Each row comes from the steps of one path. Every step used is in the known rows, and no mark comes twice. Write the path behind each row, first mark first.
Each row is shifted at random along 5 fixed directions that mean nothing.
Known rows
B/S/M/L/K/G: [-2.93 -0.11 -0.40  2.75  0.19 -1.75 -3.04 -0.12 -0.21  2.18 -0.34 -1.19
  2.14  1.59  1.59 -1.17 -0.57  0.38 -0.09 -0.11 -0.65 -0.63  1.38 -0.08
 -0.42 -0.14 -0.32 -2.51  0.70 -0.42  1.29 -1.72  0.06 -0.73 -0.11 -0.50
 -0.18 -0.50  1.95  1.58  1.87 -2.38]
M/W/S/K/L: [-2.55 -1.20  0.43  1.60 -1.37 -1.39 -3.38  2.19 -0.09  1.05 -0.12 -1.05
  2.37  0.46  1.08 -1.01 -0.01  1.46  0.01 -0.32 -1.42  0.41  0.52 -0.72
 -1.13  0.56  0.24 -2.83 -0.09 -1.01  0.70 -0.25  0.67  0.43  0.45 -1.15
 -0.11 -0.31  2.05  1.61  0.19 -1.25]
G/M/W/L/K: [-1.34 -0.77  0.63  1.42  1.37 -4.47 -2.62 -0.85 -0.47 -1.18 -0.76 -0.77
  2.81  1.01  1.88 -0.77  0.10 -0.07  1.28  1.37  0.52 -1.01  1.02  0.24
 -1.19 -0.15  2.50 -4.05  0.36 -0.22  1.58 -0.01  0.44 -1.90  1.25 -1.59
 -2.26 -0.78  2.84  2.25  0.77 -1.32]
L/G/B/M/W: [-1.58  0.13 -0.55  1.61 -1.64 -1.17 -2.70  0.92 -0.06  2.36 -0.33 -0.59
  2.24 -0.32 -0.09 -1.08  0.42 -0.34  0.92  0.74 -0.33  0.36  0.30 -0.78
  1.14  0.58  0.34 -0.88  0.23 -0.28  1.11 -1.61 -0.60  1.24 -0.92 -0.89
  0.27 -0.22  3.00  2.16 -0.52 -0.39]
L/W/M/G: [-1.45 -1.09  0.24  2.87 -0.48 -1.92 -1.62 -0.21  0.25  1.50 -1.06 -1.42
  1.01  0.23  1.22 -0.55  0.78 -1.85  1.58 -0.27  0.89  0.05  1.42 -1.15
 -0.14 -0.28  1.17 -1.85  2.12 -0.29  0.61 -1.12  0.26  0.25  2.60 -1.82
 -0.38  0.18  2.44  1.50  0.09 -1.13]
G/L/M/W/S/B: [-1.84 -1.28  0.66  0.01 -1.00 -2.32 -2.79 -0.68 -0.13  1.44 -0.78 -0.54
  1.75  0.26  0.49 -0.91  0.02 -0.77  0.98  0.19 -0.48  0.04  1.06 -1.31
  0.17  0.72  1.00 -2.89 -0.89 -0.88  0.43 -0.19 -0.62 -0.16 -0.18 -0.91
 -0.28 -0.26  2.72  1.40 -1.41 -1.02]
M/W/L/G/K: [-1.79 -1.47  0.44  2.78 -0.18 -2.15 -2.00  0.95 -0.42  1.08 -0.32 -0.99
  3.79  1.37  0.40 -1.65  1.03  1.78  1.33 -0.12  0.44  0.61  1.57 -0.57
 -0.90  0.28  3.34 -2.06  0.75 -0.22  0.49  0.06  1.80  0.66  0.89 -1.22
 -0.03 -0.09  3.33  2.66  1.17 -0.93]
G/M/L/W/S/B: [-1.65 -1.31  1.36  0.79 -0.13 -3.38 -3.01 -1.61  0.10  1.46 -0.18 -1.48
  0.25 -0.67  1.85 -0.89 -0.48 -2.83  1.39 -0.01 -0.66 -0.09  1.45 -0.74
 -0.96  0.76  0.77 -3.09  0.49  0.15  0.72 -0.20 -0.87 -0.10  0.62 -2.21
 -0.44 -0.29  2.32  1.80 -0.83 -1.57]
B/S/W/L/G: [-2.26 -1.75  1.50  1.43 -0.38 -1.24 -1.13 -0.40 -0.59  0.46  0.34 -0.61
  2.19  0.07  1.05 -0.52  1.40  0.44  1.05  0.39  0.03 -0.09  1.85 -1.11
 -1.31 -0.68 -0.29 -2.82  1.31 -0.63  0.01  0.50  0.53  1.13  1.38 -1.90
 -0.69 -0.03  2.74  1.58 -1.01 -0.73]
S/B/M/L/W/G: [-2.04 -0.11 -1.19  0.38  0.06 -1.79 -2.12  0.60 -0.47  2.60 -1.15 -0.38
  1.35  1.11  0.56 -0.78 -0.62 -1.78  0.68  1.06 -0.35 -0.94  1.44 -0.40
  0.12  0.22  2.12 -2.67  0.19 -0.72  2.18 -2.10 -1.60 -0.92  0.35  0.28
 -0.64 -0.62  4.70  1.91  0.29 -1.40]
L/G/K/M: [-1.92 -0.23  0.12  1.02  1.36 -2.50 -0.85 -0.38 -1.21  1.06 -0.86 -0.63
  0.20  1.71  0.80 -1.26  0.59  0.81  1.05  0.75 -0.06 -1.32  2.00 -1.56
  0.19 -0.05 -0.13 -2.18 -0.28  0.54  1.75 -0.65  0.19 -0.93  1.52 -0.36
 -0.39 -1.04  3.99  1.97  0.07 -1.14]
K/L/G/M/W/S/B: [-2.10 -0.93  0.35  0.84  0.45 -1.98 -2.65 -0.28 -0.85  1.04 -0.34 -0.20
  1.39  1.05  0.70 -0.66 -0.06  0.19  1.67  1.05 -1.06 -0.56  0.86 -0.64
 -0.27  0.16  0.35 -3.75 -0.46 -0.18  0.84 -0.05 -1.58 -0.92  0.54 -0.44
 -0.11 -0.74  2.90  1.08 -0.87 -1.93]
S/K/L/W/M/G: [-1.92 -1.37  1.07  0.05 -1.26 -0.84 -2.29  1.58  0.11  1.31  0.13 -1.12
  0.12  1.67  1.17 -0.14  0.81 -0.83  0.25 -0.12 -1.82  0.32  0.98 -2.47
 -0.16 -1.59 -0.18 -1.70  1.18 -1.23  1.84 -0.08  0.58  1.36  2.02 -1.61
 -0.45  0.01  3.65  1.50 -1.20 -0.24]
L/G/M/W/S: [-2.33  0.18 -0.08  2.10  0.17 -2.21 -2.59  0.97 -0.57  1.30 -0.79  0.69
  1.40  0.72  0.27 -0.82 -0.66  0.68  1.13  0.73 -0.01 -0.19  0.22 -0.88
  0.53  0.77  0.18 -2.80 -0.35 -0.05 -0.02 -1.12 -1.48  0.06  0.96 -0.78
  0.76 -0.20  1.07  1.07 -1.09 -1.33]
M/G/B/W/L/K: [-1.37 -0.64  1.20  0.96 -1.11 -2.40 -1.75 -0.24 -0.88  0.90  0.14 -1.11
  1.98  1.83  1.57 -1.40  0.51 -1.57  0.32  0.72 -1.01 -0.22  1.43 -0.44
 -0.15 -0.30  1.56 -2.18  0.40 -0.77  1.35 -0.40  0.93  1.11  1.56 -1.43
 -1.50  0.21  4.57  3.31 -0.80  0.14]
B/W/L/G/M: [-1.61  0.33  0.20  1.38  2.30 -3.96 -1.11 -1.28 -0.72 -0.25 -1.08 -0.24
  1.35  0.27  0.99 -0.30  0.07  0.15  1.08  1.26  0.32 -1.58  0.96  0.26
 -0.43 -0.77  0.23 -3.88  0.98  0.73  2.34 -0.57 -1.11 -1.07  2.59 -1.14
 -1.56 -1.07  3.47  1.18 -0.04 -1.12]
M/W/L/K: [-1.82 -1.02  0.42  0.54 -0.95 -2.00 -2.61  1.03 -0.14  0.23 -0.29 -0.23
  2.24  1.44  1.22 -0.72 -0.37 -0.04  0.09  0.42 -0.10 -0.18  0.83 -0.39
 -0.48 -0.56  2.08 -3.14  0.10 -1.09  0.83 -0.75  0.48 -0.43  1.18 -1.36
 -0.97 -0.20  2.32  2.21  0.27 -0.54]
S/B/M/G: [-1.33 -0.80  0.71  2.03 -0.64 -0.97 -1.35 -0.92  0.54  1.61 -0.61 -2.04
  1.61 -0.70  1.09 -1.40  1.75 -2.29  1.84  1.34  0.50 -0.77  1.98 -1.49
 -0.10 -0.39  0.37 -1.11  1.64 -0.55  0.85 -0.27 -0.26  0.72  0.16 -1.67
 -0.42 -0.04  4.05  2.34 -0.77 -0.71]
G/K/M/W/S: [-1.88 -0.94  0.50  3.18  0.31 -3.72 -2.64  0.06 -0.93  1.12 -1.19 -1.25
  2.45  0.47  1.38 -1.59  0.24  0.90  1.57  0.34  0.43  0.13  1.23 -0.55
 -0.62  2.45  1.91 -2.67 -0.07  0.51  0.05 -0.64  1.29 -0.33  0.62 -1.69
 -0.60  0.01  1.48  2.30 -0.04 -1.63]
W/S/B/M: [-2.22 -1.58  0.83 -0.58 -1.24 -0.43 -0.96 -0.91  0.46  1.29 -0.49 -0.39
  1.13 -1.02  0.12 -0.60  0.54 -1.90  1.16  1.21 -0.25 -0.58  0.87 -2.20
  0.34 -0.50 -0.55 -2.02 -0.40 -0.80 -0.04  0.87 -0.91  0.84 -1.24 -0.65
  0.27  0.30  4.19  1.84 -2.33 -0.55]
B/M/G/K: [-1.69  0.81  1.07  0.90 -0.59 -1.84 -1.46  1.78  0.72  1.48 -0.34 -1.80
 -0.42  1.34  0.70 -0.67 -0.14 -1.47 -0.36  0.37 -1.81  0.02  0.95 -2.02
  0.82 -1.06 -0.36 -1.04  0.26 -0.25  1.63 -1.25 -0.84  1.22  0.94 -2.00
  0.49 -0.72  3.17  2.17 -1.57  0.41]
K/G/B/W/M: [-1.56 -0.37  0.84 -0.78 -0.63 -2.36  0.60  0.57 -0.86  1.03 -0.38 -0.56
  0.39  0.44  0.90  0.07  0.42 -0.98  0.76  0.32 -1.79 -0.54  0.92 -1.67
  1.27 -0.28 -0.35 -2.09  0.12  0.06  1.74 -0.17 -0.47  1.33  1.85 -1.26
 -1.44 -0.25  3.92  1.54 -2.31  0.07]
K/G/M/W: [-1.64  0.34 -0.51  2.75 -0.42 -2.25 -2.81  1.51  0.38  2.25 -0.85 -1.03
  2.38 -0.34  1.23 -1.61  0.34  1.21  0.96  0.18  0.24  0.06  0.73 -0.20
  0.43  1.11  1.07 -1.31  0.64  0.39  1.70 -2.16  0.06  0.85  0.99 -1.82
 -0.24 -0.30  0.45  2.20  0.83 -1.26]
B/W/G/M/L/K: [-2.06 -1.61  1.20 -0.48 -0.44 -1.45 -2.20 -0.34  0.00  0.81  0.14 -0.68
  2.62  1.58  0.72 -0.37  0.69  0.88  0.27  0.00 -1.33  0.63  0.66 -1.95
 -0.56 -1.53  1.51 -1.88  0.62 -0.94  1.30  0.67 -0.16  1.83  0.27 -1.87
 -0.57  0.00  5.35  2.29  0.23 -0.49]
G/K/M/L/W/S: [-2.57 -1.70 -0.69  3.42  0.06 -3.35 -3.55 -1.60 -0.23  1.93 -1.48 -1.74
  1.84  0.55  0.99 -0.79 -0.58  0.08  0.70 -1.51  0.51  1.01  0.47  0.53
 -1.35  1.40  2.22 -3.29  0.61  0.48  0.30 -1.27  0.65 -0.99  0.55 -0.92
  0.54 -0.19  2.43  1.55  2.60 -2.83]
S/M/W/L/G/K: [-2.31 -1.53 -1.41  3.63  1.07 -2.08 -2.39 -0.17 -0.30  1.04 -1.58 -0.80
  5.23  1.11 -0.70 -1.71  0.65  2.42  2.03  0.63  1.39 -0.08  1.07 -0.16
 -1.07  0.46  3.88 -2.59  0.22 -0.44  0.91  0.22  1.69 -1.28 -0.04  0.98
 -0.21 -0.64  4.23  2.10  2.89 -2.40]
B/S/M/L: [-2.79 -0.92 -0.89  2.90 -1.36 -0.36 -2.28 -1.01  0.98  2.38 -1.41 -0.16
  3.28 -1.01 -0.02 -1.61  0.05  0.15  0.58  0.15 -0.16 -0.45  0.19 -1.10
 -0.80 -0.09  0.02 -1.57 -0.06 -1.16  0.12 -0.51  0.34  0.39 -1.31  0.56
  0.65 -0.26  2.09  1.11  1.44 -2.01]
W/G/B/S/M/L: [-2.60 -1.69 -0.30  2.55 -0.75 -0.40 -1.80 -2.20  0.35  1.48 -0.46 -1.12
  3.90 -0.17 -0.26 -0.58  0.98  0.01  1.26 -0.48 -0.63  0.29  0.01 -0.90
 -1.04 -0.25  0.80 -1.61  0.04 -1.09 -1.37  1.05 -0.31  0.78 -1.28  0.09
  0.87 -0.62  3.35  0.50  1.69 -2.49]
G/L/K/M/W: [-1.27 -1.58  1.68 -0.96 -0.39 -2.33 -2.46 -0.60 -0.61 -0.37  0.21 -0.53
  1.68  1.36  1.21 -0.49  1.26  1.48  0.70  0.42 -0.89  0.30  1.15 -1.89
 -0.46 -0.41  1.16 -2.32 -0.18 -0.42  1.04  0.23  0.47  0.36  0.29 -2.33
 -1.48 -0.59  3.09  2.11 -0.72 -0.08]
S/G/K/L/W: [-1.02 -1.71  1.92  1.86  0.73 -3.02 -1.45  0.64 -0.93  0.20  0.25 -1.57
  1.67  0.96  1.42 -1.28  0.94  0.11  1.83  0.62 -0.97 -0.13  2.76 -1.08
 -2.38  0.10  2.23 -2.80  0.04  0.57  2.17  0.57  0.61 -0.22  1.09 -1.51
 -2.34 -1.05  4.37  3.04 -0.08 -0.86]
K/M/L/W/S/G: [-2.29 -0.09 -0.33  3.08 -0.12 -1.84 -2.86  1.08 -1.17  3.07 -0.69 -0.10
  0.42  0.99  1.16 -1.54 -0.74 -1.07  1.24  1.02  0.06 -0.98  1.52 -0.59
 -0.68  1.71  1.69 -2.66 -0.19 -0.39  1.71 -1.60  0.01  0.12  0.53 -0.14
 -0.76 -0.18  1.39  2.03  0.04 -1.53]
L/G/B/W/M: [-1.77 -0.09 -0.17  1.25  0.47 -3.06 -0.78 -0.85 -0.34  0.63 -0.93 -1.74
 -0.04 -0.16  0.39  1.27 -0.69 -1.57  0.63 -0.95 -0.80 -0.10  0.45 -0.21
  0.84 -0.64 -0.88 -3.39  1.48  0.32  1.18 -0.92 -1.96 -0.51  2.94 -1.61
 -0.69 -1.16  3.66  0.05 -0.09 -1.25]
L/G/B/S/W/M: [-2.17  0.38 -0.23  3.13 -0.56 -3.08 -2.04  0.03 -0.26  2.50 -0.78 -2.13
  0.60 -0.60  1.48 -0.63 -0.51 -2.31  0.79 -0.12 -0.63 -0.40  1.39 -0.51
  0.65  1.29 -1.33 -2.44  0.90 -0.40  1.54 -1.79  0.20  0.12  1.64 -1.29
 -0.94 -0.50  1.92  1.75 -0.66 -1.38]
K/L/M/G: [-1.99 -1.29  0.18 -0.04 -0.24 -0.41 -0.89 -0.87 -0.24  0.14 -1.07  0.04
  0.94  1.84  0.27  0.15  1.52  0.51  0.70  0.55 -0.51 -0.92  0.29 -1.70
 -0.27 -2.80 -0.98 -2.60  0.03 -0.79  1.18 -0.03 -1.46 -0.79  1.31  0.02
  0.14 -0.93  4.14 -0.12 -0.18 -1.24]
W/S/B/M/L/G: [-2.56 -0.40 -0.15  1.19 -0.40 -1.12 -2.17 -0.14 -0.49  2.60 -0.35 -0.08
  1.39  0.72  0.60 -1.15  0.02 -1.04  1.05  1.08 -0.15 -1.02  1.16 -0.94
  0.17 -0.15  0.32 -2.49  0.68 -0.70  1.16 -0.86 -0.78  0.05 -0.95 -0.12
  0.69 -0.02  3.67  1.48 -0.41 -1.21]
M/G/K/L/W/S: [-1.64 -1.02  1.81  1.92  0.47 -3.53 -1.56  0.52 -1.59  0.47 -0.24 -0.40
  1.20  2.39  1.77 -1.58  0.30 -0.40  1.34  0.86 -1.14 -0.28  1.95 -0.86
 -1.41  0.73  1.54 -3.30 -0.47  0.53  0.77 -0.37  0.26 -0.53  1.52 -0.97
 -0.91 -0.16  3.36  2.62 -1.65 -0.89]

Which path is each row?
[-1.79 -0.10  1.35  0.72  0.25 -2.69 -2.39  0.21 -1.24  0.31  0.48 -0.55
  1.67  1.42  1.17 -0.71 -0.12 -0.18  0.97  1.39 -2.15 -0.34  1.50 -1.47
  0.20  0.56 -0.93 -2.30 -0.79 -0.14  0.39 -0.23 -0.97 -0.14 -0.31 -1.27
 -1.46 -0.84  2.29  1.70 -1.99 -1.14]	L/K/G/B/S/M/W
[-2.74 -0.49 -0.41  2.01  1.37 -2.97 -2.14 -0.17 -2.23  1.38 -1.06  0.04
  2.06  1.53  1.05 -1.49  0.50  1.66  1.20  1.31 -0.08 -1.37  1.90 -0.77
 -0.73  1.12  0.52 -3.34  0.92 -0.32  2.00 -0.59  0.52 -0.71  0.77  0.21
 -1.09 -0.27  4.87  1.63  0.40 -1.80]	B/W/S/K/M/L/G
[-2.25 -0.90  1.57 -2.39 -0.88 -2.07 -1.28 -0.57 -0.67  0.45  0.41 -0.68
 -0.35  1.26  1.21  0.95  0.55 -1.04 -0.57  0.20 -2.43 -0.23  0.35 -1.60
  0.46 -1.67 -2.46 -2.80 -0.74 -0.64  1.52  0.17 -0.86  0.98  0.87 -1.70
 -0.95 -0.67  2.64  0.40 -2.78 -0.28]	K/G/B/S/W/L/M
[-2.43 -0.87  0.19  1.75  0.72 -2.70 -1.67 -0.69 -1.42  1.61 -0.89 -0.82
  1.88  1.63  1.09 -1.70  1.02  1.22  0.85  1.26 -0.45 -0.76  1.93 -1.16
 -0.50  0.71  0.41 -2.52 -0.30 -0.13  2.08 -0.33  2.05  0.04  0.74 -0.19
 -1.27 -0.25  4.05  2.89 -0.28 -1.22]	B/S/W/L/G/K/M
[-2.75 -0.49 -0.08  0.37 -1.63 -0.23 -3.60  2.64 -0.56  2.65 -0.32  0.18
  2.53  2.32  0.25 -0.87  0.27  1.83 -0.81  0.34 -2.10  0.37  0.58 -2.08
  0.62 -0.28 -0.79 -1.38 -0.77 -1.73  1.31 -0.98  0.20  1.75  0.14 -0.40
 -0.02  0.21  3.29  1.51 -1.20 -0.72]	B/S/K/L/M/W/G
[-2.68  0.01 -0.36  1.90 -0.78 -1.40 -3.45 -0.53 -0.07  2.49 -0.02 -1.20
  2.14  1.81  0.80 -1.08 -1.03 -1.42 -0.25 -0.12 -1.58 -0.25  0.58 -0.66
  0.08  0.00  0.17 -1.84 -0.57 -1.34  0.49 -0.98 -0.29  0.06 -0.73  0.00
  0.28 -0.62  3.15  1.81  1.14 -1.81]	W/G/B/S/M/L/K
[-3.26 -0.62 -1.01  1.66  0.75 -2.01 -2.64  0.18 -0.82  1.64 -1.02 -0.65
  2.59  2.02  0.66 -0.41 -1.09  1.37  0.16  0.03 -0.49 -0.34  0.73  0.12
 -0.37 -0.01  0.99 -3.67  0.45 -0.40  1.59 -1.41 -0.68 -1.27  0.25  0.26
 -0.38 -0.47  3.53  1.15  1.84 -2.53]	B/W/S/M/L/K/G
[-2.47 -1.23 -0.04  1.91 -0.35 -1.22 -2.15 -0.39  0.18  1.51 -0.85 -1.99
  1.95  1.80  0.32 -0.72  0.47 -0.12  0.63  0.23 -1.54  0.20  0.37 -0.54
 -0.57 -0.80  1.05 -2.87 -0.29 -0.51  1.16  0.07 -0.29 -0.46 -0.36  0.11
  0.62 -0.59  4.89  1.82  0.59 -1.81]	W/S/B/M/G/K/L
[-2.17 -1.15  1.66  0.11  0.26 -2.88 -2.62  0.01 -0.31  0.99 -0.19 -2.35
  1.30  1.67  1.46  0.23  0.50  0.62 -0.39 -0.43 -2.23  0.42  1.27 -1.57
 -0.83 -1.01 -1.35 -2.76 -0.06 -0.17  2.22 -0.20  0.15  0.28  0.98 -2.30
 -1.25 -0.94  3.82  1.33 -0.88 -1.04]	B/S/W/G/K/L/M
[-3.26 -0.47 -1.95  1.20 -0.57 -0.88 -2.90 -0.74 -0.36  1.86 -1.33 -0.84
  1.84  1.83 -0.40 -0.03 -0.19  0.52 -0.90 -0.65 -1.60 -0.35 -0.34 -0.35
  0.43 -0.99 -1.96 -2.76 -1.45 -1.43  1.28 -0.63 -1.14 -1.05  0.15  1.87
  0.57 -1.11  5.13  0.24  1.53 -2.68]	W/G/B/S/K/L/M
[-2.36  0.72 -1.57  3.22 -0.73 -2.13 -3.09  0.62 -0.34  2.65 -1.03 -0.47
  3.15  0.61  0.70 -1.55 -0.78 -0.08  0.24  0.74 -0.66 -0.61 -0.03  1.16
  0.48  1.52  1.09 -2.39 -0.71 -0.43  1.11 -2.18  0.59 -0.26  0.06  0.50
 -0.43 -0.41  0.26  1.61  0.88 -1.92]	K/G/B/S/M/W/L
[-2.32  0.48  1.56 -1.14  0.17 -2.51 -1.76  1.59 -0.74  1.74  0.48 -0.48
 -1.05  2.58  0.83 -0.55 -1.13 -1.56 -0.10  0.99 -2.96 -0.69  1.43 -2.21
  0.71 -0.71 -0.26 -2.68 -0.63 -0.39  1.92 -0.47 -1.45  0.36 -0.26 -1.10
  0.49 -0.81  4.05  1.74 -2.70  0.07]	W/S/B/M/L/G/K
[-2.16  0.34 -0.05  0.83  0.20 -2.61 -2.20 -0.30 -1.27  1.02 -0.95  0.37
 -0.05  2.26  0.64 -1.39  0.22 -0.11 -0.21  1.04 -1.75 -0.70  1.67 -1.46
  0.04  0.27 -0.52 -2.58 -1.05 -0.77  1.82 -1.41 -0.74 -0.44  1.31  0.68
 -1.01 -0.77  4.35  2.14 -1.42 -0.75]	B/S/K/M/G/L/W
[-1.86 -1.11  0.92  0.99  0.25 -3.45 -2.53 -1.45 -0.95 -1.04 -0.11 -1.52
  1.48  0.45  1.43  0.35  0.78 -0.06  0.46  0.26 -1.59 -0.02  0.32 -0.07
 -0.96  0.29 -0.09 -3.63  0.22 -0.46 -0.05  0.92  0.15 -0.34  1.03 -1.92
 -1.47 -0.97  2.32  0.63 -0.37 -1.53]	G/B/S/K/M/W/L
[-2.13  0.37  0.50  2.46 -0.77 -2.43 -3.37  1.84 -0.81  1.43  0.42 -1.96
  1.88  1.31  1.65 -0.94 -0.18  0.15 -0.45 -0.25 -2.92  0.15  1.05  0.09
 -0.55  1.10 -0.70 -2.52 -0.25 -0.71  0.89 -1.06 -0.21  0.51  1.03 -1.39
 -0.81 -1.01  2.36  1.76 -0.15 -1.36]	M/W/G/B/S/K/L
[-2.12 -1.36 -0.36 -0.28  0.55 -1.69 -2.58 -0.91 -0.01 -0.16 -0.50 -1.39
  3.01  2.05 -0.35  0.58  0.20  0.59  0.53  0.10 -0.60  0.48  0.80 -0.54
 -0.20 -1.15  2.65 -3.62 -0.12 -1.35  0.73  0.11 -1.93 -1.42 -0.33 -0.36
 -0.67 -1.25  5.99  1.48  1.21 -1.57]	S/B/M/W/G/L/K
[-2.34 -1.25  0.93  0.09 -1.22 -2.62 -3.12  0.11 -0.38  1.06  0.30 -1.10
  1.19  0.01  0.82 -0.78  0.01 -1.66  0.37  0.23 -1.70  0.50  0.66 -1.60
 -0.59  0.73  0.19 -2.05 -0.21 -0.92  0.74  0.64  0.17  1.12 -1.34 -0.97
 -0.20  0.01  4.60  2.23 -1.27 -0.72]	G/B/M/L/W/S/K
[-2.25 -1.27  0.27  2.51  0.33 -2.34 -2.03  0.08 -0.71  2.13 -0.85 -0.48
  3.91  1.68  0.24 -2.24  0.41  0.60  1.29  0.73 -0.78  0.16  2.02 -1.74
 -1.10  1.08  2.74 -1.46 -0.66 -0.45  0.67  0.08  1.32  0.60 -0.63  0.32
 -0.60  0.00  4.88  3.13  0.25 -1.56]	B/S/M/L/W/G/K
[-1.86 -1.20  1.59  1.87  0.39 -2.69 -3.02 -1.33 -0.95  1.28  0.20 -1.85
  1.74  1.13  1.49 -0.94  0.64  0.54  0.72  0.13 -0.26  0.13  1.89 -0.91
 -0.92  0.76  1.20 -2.65  0.49 -0.09  1.65  0.18  1.26  1.05  0.54 -2.23
 -1.94 -0.04  3.52  2.94 -0.03 -0.67]	B/W/S/G/L/K/M
[-1.75  0.05  0.31  1.80  0.03 -3.58 -2.69  0.48 -0.48  1.75 -0.14 -2.90
  0.84  0.15  1.65 -0.10 -0.30 -1.03  0.11 -0.75 -1.75 -0.14  1.12 -0.06
  0.18  0.25 -0.89 -2.72  1.76  0.04  3.12 -1.01  0.68  0.35  2.29 -2.05
 -1.68 -0.79  3.94  1.62  0.30 -0.93]	S/K/L/G/B/W/M
[-1.69 -1.17  0.60 -0.17 -0.50 -1.99 -2.93  0.61 -0.77  0.57  0.42 -1.89
  2.25  1.53  0.73  0.11  1.05  0.44  0.54 -0.37 -1.87  0.46  0.56 -1.09
 -0.22 -0.25  0.31 -2.02 -0.25 -0.89  0.98  0.51 -0.40  0.46  0.55 -1.45
 -0.70 -1.13  4.27  0.92  0.05 -1.22]	S/K/L/M/W/G/B
[-2.29  0.16  0.13  2.88 -0.50 -2.79 -2.96  0.90 -0.81  1.38 -0.36 -2.37
  1.32  1.05  1.47 -0.98 -0.34 -0.49 -0.14 -0.34 -2.17 -0.02  0.77  0.51
 -0.70  0.98 -0.46 -3.12  0.34 -0.42  1.52 -1.08 -0.22  0.02  1.73 -0.87
 -0.62 -0.82  3.55  1.72  0.29 -1.51]	M/G/B/W/S/K/L
[-1.72 -2.00  1.05  0.17  0.06 -2.35 -2.97 -1.06  0.19  1.77 -0.46 -3.31
  2.08  1.01  0.93  0.16  0.67  0.35  0.02 -1.32 -1.41  0.93  1.38 -0.89
 -0.67 -1.16  0.25 -2.41  1.01  0.14  2.49 -0.01  0.28  0.48  1.25 -2.50
 -1.03 -0.67  5.45  1.53  0.81 -1.39]	S/B/W/G/K/L/M
